Below is a small trained network, with its code and all its weights. Each question gives an input and a class and asks what happens when units are switched off, that is, made to give their printed mean instead of their output.

import numpy as np


def w(rows, s, z=0):
    codes = np.array(rows[::2]) - 128.0
    scale = np.full(codes.shape[1], s)
    scale[-1] = z or s
    return codes * scale


def f(y):
    return y / 2 * (1 + np.tanh(0.7978845608 * (y + 0.044715 * y**3)))


def log_softmax(a):
    a = a - a.max(-1, keepdims=True)
    return a - np.log(np.exp(a).sum(-1, keepdims=True))


def net(x, mask):
    res = np.array(x, float).reshape(1, 6) / 4 @ E
    y = f(res @ A[0][:, :-1].T + A[0][:, -1])
    res = res + np.where(mask, y, B[0][:, -1]) @ B[0][:, :-1]
    return log_softmax(res[-1] @ U[:, :-1].T + U[:, -1])


A, B = {}, {}
E = w([
[94,146,64,123,168,96,156,68,162,74],'x0',
[129,139,53,147,148,225,116,79,94,167],'x1',
[136,103,126,141,61,175,137,178,96,131],'x2',
[110,165,97,182,55,116,95,122,63,51],'x3',
[53,81,77,3,80,200,177,155,60,118],'x4',
[140,65,129,150,159,125,68,131,47,146],'x5',
],0.012)
A[0] = w([
[102,106,87,87,120,197,107,114,72,136,219],'neuron 0',
[84,187,29,143,150,86,129,68,141,51,166],'neuron 1',
[192,177,141,200,132,142,55,102,138,118,146],'neuron 2',
[110,176,126,104,159,110,187,88,172,120,129],'neuron 3',
[108,138,82,127,99,218,134,108,86,171,87],'neuron 4',
[146,142,147,159,124,95,112,152,149,97,20],'neuron 5',
[160,97,93,123,236,124,107,75,159,195,145],'neuron 6',
[65,168,83,158,142,131,161,78,121,88,244],'neuron 7',
[96,67,126,110,173,117,81,132,18,114,118],'neuron 8',
[125,144,82,192,124,143,94,120,87,119,62],'neuron 9',
[120,122,106,80,138,183,196,153,116,158,180],'neuron 10',
[153,115,146,165,142,130,75,118,145,158,91],'neuron 11',
[113,93,102,105,138,248,184,127,167,135,144],'neuron 12',
[139,105,170,127,121,138,161,181,95,185,238],'neuron 13',
[119,144,131,121,51,123,119,151,113,100,2],'neuron 14',
],0.014,0.0033)
B[0] = w([
[110,107,112,68,103,90,131,202,96,157,254],'neuron 0',
[30,172,136,86,80,92,158,80,127,69,255],'neuron 1',
[152,161,161,128,222,157,157,124,135,190,253],'neuron 2',
[97,134,120,93,147,96,101,130,172,67,201],'neuron 3',
[37,174,87,74,28,36,133,166,91,12,233],'neuron 4',
[115,129,88,88,122,151,118,134,112,122,185],'neuron 5',
[166,186,186,148,240,88,168,135,182,152,237],'neuron 6',
[93,169,109,99,73,138,103,130,71,80,220],'neuron 7',
[90,64,49,84,90,79,24,220,12,138,234],'neuron 8',
[99,187,133,157,118,171,152,84,165,117,196],'neuron 9',
[212,85,155,176,175,143,109,176,102,166,233],'neuron 10',
[110,131,141,140,170,117,139,162,144,152,194],'neuron 11',
[139,105,80,138,150,116,78,236,55,203,243],'neuron 12',
[78,160,118,127,145,103,101,110,88,114,205],'neuron 13',
[151,151,151,126,167,87,87,146,155,153,174],'neuron 14',
],0.012,0.017)
U = w([
[132,99,123,109,81,160,65,98,89,140,10],'0',
[204,124,133,144,151,152,122,154,103,184,157],'1',
[108,154,128,159,46,203,164,41,86,118,20],'2',
[63,114,98,74,1,111,112,149,72,102,179],'3',
[116,156,160,101,135,120,158,108,190,119,168],'4',
],0.013,0.011)

Each question gives the input, the list of numbers given to net, and the class t.
The units are the neurons (one row each of A and B). Each row of codes is followed by its name. A weight is (code - 128) times the scale printed after its matrix; where a second scale follows, it is the last column's (A, B and U).
mask holds one flag per neuron, in row order. A switched-off neuron (its flag False) gives its mean, the last column of its row in B, instead of its output. The means were averaged over made-up inputs and are rounded, as every weight is.
A unit's drop is (log p(t) with every unit on - log p(t) with that unit switched off) / (log p(t) with every unit on - log p(t) with every unit switched off).
The circuit of an input: a set's keep is (log p(t) with only the set's units on - log p(t) with every unit switched off) / (log p(t) with every unit on - log p(t) with every unit switched off). Starting from the 12 units with the biggest drops (on a tie, the unit counted first), units are removed one at a time, each time the one whose removal leaves the highest keep (on an exact tie, the one counted first), for as long as the keep stays at least 0.8.
circuit, biggest first: the units of the circuit, biggest drop first
most important unit: the unit with the biggest drop
top k neurons: the k neurons with the biggest drops, biggest first
drop of u: that unit's drop, to one decimal
input [-1,8,5,-8,-3,7], class 1: circuit, biggest first	[neuron 6]
input [-1,8,1,4,-6,5], class 4: top 2 neurons	[neuron 9; neuron 12]
input [1,7,-2,-1,-7,6], class 4: top 2 neurons	[neuron 12; neuron 10]
input [-3,-6,-8,2,-1,1], class 4: top 2 neurons	[neuron 8; neuron 12]
input [2,-5,2,-8,-3,6], class 4: top 3 neurons	[neuron 12; neuron 10; neuron 8]
input [-8,-2,-1,-2,-3,1], class 1: top 2 neurons	[neuron 1; neuron 4]
input [1,-1,0,1,-3,-2], class 4: top 2 neurons	[neuron 8; neuron 4]
input [1,-5,-4,-5,6,-8], class 1: top 2 neurons	[neuron 4; neuron 10]
input [0,-4,8,-4,-4,5], class 1: top 2 neurons	[neuron 4; neuron 1]
input [5,-2,7,-6,-8,6], class 1: top 2 neurons	[neuron 1; neuron 4]
input [3,-1,-4,1,-2,-2], class 4: top 2 neurons	[neuron 8; neuron 4]
input [6,-7,0,-5,-7,-3], class 4: drop of neuron 0	0.0
input [7,3,-3,6,-5,6], class 2: drop of neuron 2	0.1
input [0,4,3,8,-6,-3], class 2: most important unit	neuron 6
input [-8,5,-3,-6,2,-8], class 1: drop of neuron 10	0.3
input [3,5,-5,6,-4,-3], class 2: drop of neuron 7	0.3
